Below are the code and all the weights of a small trained network. Each question names an input and a class and asks about switching units off, where a switched-off unit gives its printed mean instead of its output.

import numpy as np


def w(rows, s, z=0):
    codes = np.array(rows[::2]) - 128.0
    scale = np.full(codes.shape[1], s)
    scale[-1] = z or s
    return codes * scale


def f(y):
    return y / 2 * (1 + np.tanh(0.7978845608 * (y + 0.044715 * y**3)))


def log_softmax(a):
    a = a - a.max(-1, keepdims=True)
    return a - np.log(np.exp(a).sum(-1, keepdims=True))


def net(x, mask):
    res = np.array(x, float).reshape(1, 5) / 4 @ E
    y = f(res @ A[0][:, :-1].T + A[0][:, -1])
    res = res + np.where(mask, y, B[0][:, -1]) @ B[0][:, :-1]
    return log_softmax(res[-1] @ U[:, :-1].T + U[:, -1])


A, B = {}, {}
E = w([
[119,125,108,98,76,126,163,206,101,94],'x0',
[82,125,140,129,50,2,153,148,138,147],'x1',
[51,149,78,197,150,125,118,124,197,112],'x2',
[113,44,104,50,116,122,61,208,142,65],'x3',
[253,61,57,134,105,141,186,119,124,160],'x4',
],0.009)
A[0] = w([
[110,61,143,5,121,102,22,214,119,50,149],'neuron 0',
[109,78,76,77,25,64,164,224,142,98,144],'neuron 1',
[141,142,98,179,169,201,151,105,142,143,235],'neuron 2',
[156,77,61,114,63,128,172,179,107,124,123],'neuron 3',
[159,126,151,129,117,129,146,105,96,154,57],'neuron 4',
[151,133,92,131,90,131,174,114,124,133,73],'neuron 5',
[71,162,126,165,157,121,84,152,188,64,148],'neuron 6',
[32,207,207,137,184,123,44,103,169,120,212],'neuron 7',
[130,122,134,91,101,96,124,163,120,126,37],'neuron 8',
[55,168,129,214,89,2,132,105,197,161,127],'neuron 9',
[73,133,109,120,144,123,101,142,186,80,103],'neuron 10',
[176,141,214,115,135,92,125,50,94,188,152],'neuron 11',
[137,131,141,105,175,198,91,112,91,102,39],'neuron 12',
[167,45,37,162,178,169,78,98,205,123,92],'neuron 13',
[17,207,191,155,178,124,30,97,156,97,236],'neuron 14',
[144,178,114,191,146,134,175,95,133,173,37],'neuron 15',
[162,141,136,143,120,148,160,111,105,159,129],'neuron 16',
[149,178,115,179,136,121,169,77,130,153,5],'neuron 17',
[161,160,101,183,226,213,130,73,164,149,211],'neuron 18',
[187,87,159,83,104,109,151,88,75,192,81],'neuron 19',
[116,144,168,101,49,97,170,178,97,126,100],'neuron 20',
[57,160,129,147,161,148,65,147,177,84,165],'neuron 21',
[120,141,173,138,153,148,106,128,117,146,78],'neuron 22',
[132,150,124,141,144,148,137,137,140,119,69],'neuron 23',
[168,102,77,146,129,147,141,131,131,115,151],'neuron 24',
[151,79,93,72,156,140,97,156,126,115,91],'neuron 25',
],0.0084,0.0031)
B[0] = w([
[135,108,141,65,56,246,112,153,95,84,250],'neuron 0',
[126,92,146,149,137,47,134,53,128,115,217],'neuron 1',
[126,173,120,177,162,136,135,88,104,105,199],'neuron 2',
[135,122,108,140,137,76,129,91,159,123,189],'neuron 3',
[119,155,139,113,137,134,114,152,114,120,143],'neuron 4',
[122,156,127,149,149,131,127,137,120,139,147],'neuron 5',
[86,161,176,101,165,135,89,166,109,149,188],'neuron 6',
[98,144,131,146,234,75,120,128,135,148,244],'neuron 7',
[120,107,127,138,127,123,124,100,118,108,144],'neuron 8',
[165,98,57,140,85,146,194,156,250,225,219],'neuron 9',
[103,137,178,106,127,160,97,157,117,142,164],'neuron 10',
[134,176,131,83,132,137,71,148,86,76,187],'neuron 11',
[144,181,98,156,155,150,153,142,135,156,165],'neuron 12',
[137,50,107,143,105,50,173,33,177,152,194],'neuron 13',
[92,150,154,148,254,88,115,135,122,160,255],'neuron 14',
[136,129,117,125,97,174,140,144,106,103,176],'neuron 15',
[102,165,127,127,148,143,121,153,113,125,159],'neuron 16',
[141,123,126,117,109,160,142,149,125,111,166],'neuron 17',
[152,151,107,208,181,113,144,48,99,115,231],'neuron 18',
[117,178,131,98,144,124,65,166,110,103,185],'neuron 19',
[131,107,132,144,137,60,124,81,145,132,175],'neuron 20',
[83,183,172,109,192,147,86,171,97,133,195],'neuron 21',
[132,134,124,134,144,114,134,124,123,120,139],'neuron 22',
[130,132,123,137,141,139,130,116,111,122,129],'neuron 23',
[131,131,104,163,138,104,145,81,129,141,165],'neuron 24',
[144,104,101,115,71,135,146,126,168,121,170],'neuron 25',
],0.0094,0.012)
U = w([
[151,69,114,71,2,127,133,110,144,91,157],'0',
[136,109,111,180,160,31,169,80,176,186,158],'1',
[96,54,172,104,93,145,112,135,124,124,2],'2',
[118,156,148,75,138,186,90,245,125,159,142],'3',
[123,162,151,137,171,118,82,115,28,73,153],'4',
[158,125,93,158,88,235,179,119,127,133,89],'5',
],0.0095,0.0045)

Each question gives the input, the list of numbers given to net, and the class t.
The units are the neurons (one row each of A and B). Each row of codes is followed by its name. A weight is (code - 128) times the scale printed after its matrix; where a second scale follows, it is the last column's (A, B and U).
mask holds one flag per neuron, in row order. A switched-off neuron (its flag False) gives its mean, the last column of its row in B, instead of its output. The means were averaged over made-up inputs and are rounded, as every weight is.
A unit's drop is (log p(t) with every unit on - log p(t) with that unit switched off) / (log p(t) with every unit on - log p(t) with every unit switched off).
unit that matters most: the unit with the biggest drop
top k neurons: the k neurons with the biggest drops, biggest first
drop of u: that unit's drop, to one decimal
input [7,-5,-1,-3,3], class 5: top 3 neurons => (neuron 14; neuron 7; neuron 1)
input [4,-8,-5,1,-5], class 3: unit that matters most => neuron 1
input [7,1,-3,-2,-2], class 0: top 3 neurons => (neuron 14; neuron 7; neuron 18)
input [3,-2,-5,-5,7], class 4: top 2 neurons => (neuron 9; neuron 19)
input [1,6,-8,-4,3], class 4: top 3 neurons => (neuron 11; neuron 19; neuron 9)
input [2,-8,-6,7,-3], class 5: top 2 neurons => (neuron 12; neuron 14)
input [7,-6,0,-2,3], class 5: top 4 neurons => (neuron 14; neuron 7; neuron 1; neuron 20)
input [-7,-3,0,-6,1], class 4: top 2 neurons => (neuron 11; neuron 9)
input [6,8,-5,2,5], class 0: top 4 neurons => (neuron 0; neuron 14; neuron 7; neuron 18)
input [0,-5,3,-4,2], class 5: top 4 neurons => (neuron 14; neuron 7; neuron 1; neuron 15)
input [-3,-2,2,8,0], class 2: top 2 neurons => (neuron 13; neuron 9)
input [0,-6,-4,4,0], class 5: top 2 neurons => (neuron 12; neuron 1)
input [5,7,-3,7,0], class 0: drop of neuron 0 => 0.2
input [-7,8,-6,-6,-2], class 3: drop of neuron 11 => 0.5
input [2,-5,3,7,-1], class 3: unit that matters most => neuron 21
input [1,-7,-5,1,2], class 5: drop of neuron 7 => 0.2
